Below are the code and all the weights of a small trained network. Each question names an input and a class and asks about switching units off, where a switched-off unit gives its printed mean instead of its output.

import numpy as np


def w(rows, s, z=0):
    codes = np.array(rows[::2]) - 128.0
    scale = np.full(codes.shape[1], s)
    scale[-1] = z or s
    return codes * scale


def f(y):
    return y / 2 * (1 + np.tanh(0.7978845608 * (y + 0.044715 * y**3)))


def log_softmax(a):
    a = a - a.max(-1, keepdims=True)
    return a - np.log(np.exp(a).sum(-1, keepdims=True))


def net(x, mask):
    res = np.array(x, float).reshape(1, 5) / 4 @ E
    y = f(res @ A[0][:, :-1].T + A[0][:, -1])
    res = res + np.where(mask, y, B[0][:, -1]) @ B[0][:, :-1]
    return log_softmax(res[-1] @ U[:, :-1].T + U[:, -1])


A, B = {}, {}
E = w([
[77,119,112,149,162,177,172,67,217],'x0',
[99,82,153,79,58,192,103,193,128],'x1',
[109,6,110,102,135,68,211,92,153],'x2',
[106,155,56,229,104,145,159,154,69],'x3',
[149,99,77,53,45,105,93,177,132],'x4',
],0.012)
A[0] = w([
[178,157,82,200,202,1,52,167,108,186],'n0',
[75,110,79,147,195,126,137,58,109,23],'n1',
[245,48,178,40,139,49,152,134,95,214],'n2',
[124,102,136,161,228,174,160,88,76,103],'n3',
[19,181,80,214,214,118,186,98,86,80],'n4',
[142,166,91,109,100,113,10,196,113,217],'n5',
[125,69,202,59,163,150,97,98,250,214],'n6',
[138,185,161,218,85,159,103,187,51,253],'n7',
[90,26,102,53,81,176,177,151,187,213],'n8',
[73,32,43,188,133,50,174,188,102,184],'n9',
[180,105,95,148,124,184,10,244,102,143],'n10',
],0.0077,0.0049)
B[0] = w([
[102,83,157,105,69,98,193,60,249,218],'n0',
[223,142,130,139,208,191,108,131,74,166],'n1',
[124,137,189,73,146,86,94,36,166,250],'n2',
[194,116,99,171,225,65,170,99,88,182],'n3',
[185,197,16,177,136,201,218,221,141,221],'n4',
[126,162,85,11,14,152,57,153,175,240],'n5',
[125,8,167,88,180,149,254,64,172,234],'n6',
[240,135,87,135,8,218,83,65,166,250],'n7',
[11,146,158,117,131,89,199,130,243,232],'n8',
[167,85,177,249,31,49,145,98,197,207],'n9',
[111,186,85,27,124,197,64,155,108,231],'n10',
],0.0072,0.013)
U = w([
[152,198,138,71,40,151,11,126,135,171],'0',
[98,183,155,107,131,81,123,184,88,42],'1',
[112,156,82,88,89,109,140,142,182,113],'2',
[121,139,130,121,148,90,78,172,94,55],'3',
[170,109,93,91,205,115,143,113,107,3],'4',
[112,111,187,108,129,69,152,68,210,203],'5',
[73,117,151,85,105,188,92,217,135,94],'6',
[179,187,96,212,109,163,145,121,128,189],'7',
],0.011,0.0053)

Each question gives the input, the list of numbers given to net, and the class t.
The units are the neurons (one row each of A and B). Each row of codes is followed by its name. A weight is (code - 128) times the scale printed after its matrix; where a second scale follows, it is the last column's (A, B and U).
mask holds one flag per neuron, in row order. A switched-off neuron (its flag False) gives its mean, the last column of its row in B, instead of its output. The means were averaged over made-up inputs and are rounded, as every weight is.
A unit's drop is (log p(t) with every unit on - log p(t) with that unit switched off) / (log p(t) with every unit on - log p(t) with every unit switched off).
The circuit of an input: a set's keep is (log p(t) with only the set's units on - log p(t) with every unit switched off) / (log p(t) with every unit on - log p(t) with every unit switched off). Starting from all 11 units, units are removed one at a time, each time the one whose removal leaves the highest keep (on an exact tie, the one counted first), for as long as the keep stays at least 0.8.
units of the circuit, in order: the units of the circuit, biggest drop first
most important unit: the unit with the biggest drop
k most important neurons: the k neurons with the biggest drops, biggest first
drop of u: that unit's drop, to one decimal
input [3,-6,7,-4,-6], class 4: most important unit -> n1
input [1,1,7,2,-5], class 7: units of the circuit, in order -> n4, n0
input [7,-8,7,0,-4], class 7: 2 most important neurons -> n4, n9
input [-7,6,6,2,2], class 5: 2 most important neurons -> n8, n9
input [4,2,5,8,5], class 5: 2 most important neurons -> n9, n8
input [-5,6,3,-4,4], class 5: 2 most important neurons -> n8, n2
input [3,8,-5,-7,-5], class 5: 2 most important neurons -> n6, n4
input [7,-8,5,1,-8], class 7: drop of n4 -> 0.3
input [5,-3,-2,0,-8], class 7: drop of n4 -> 0.1
input [8,1,-2,0,7], class 5: drop of n10 -> 0.2
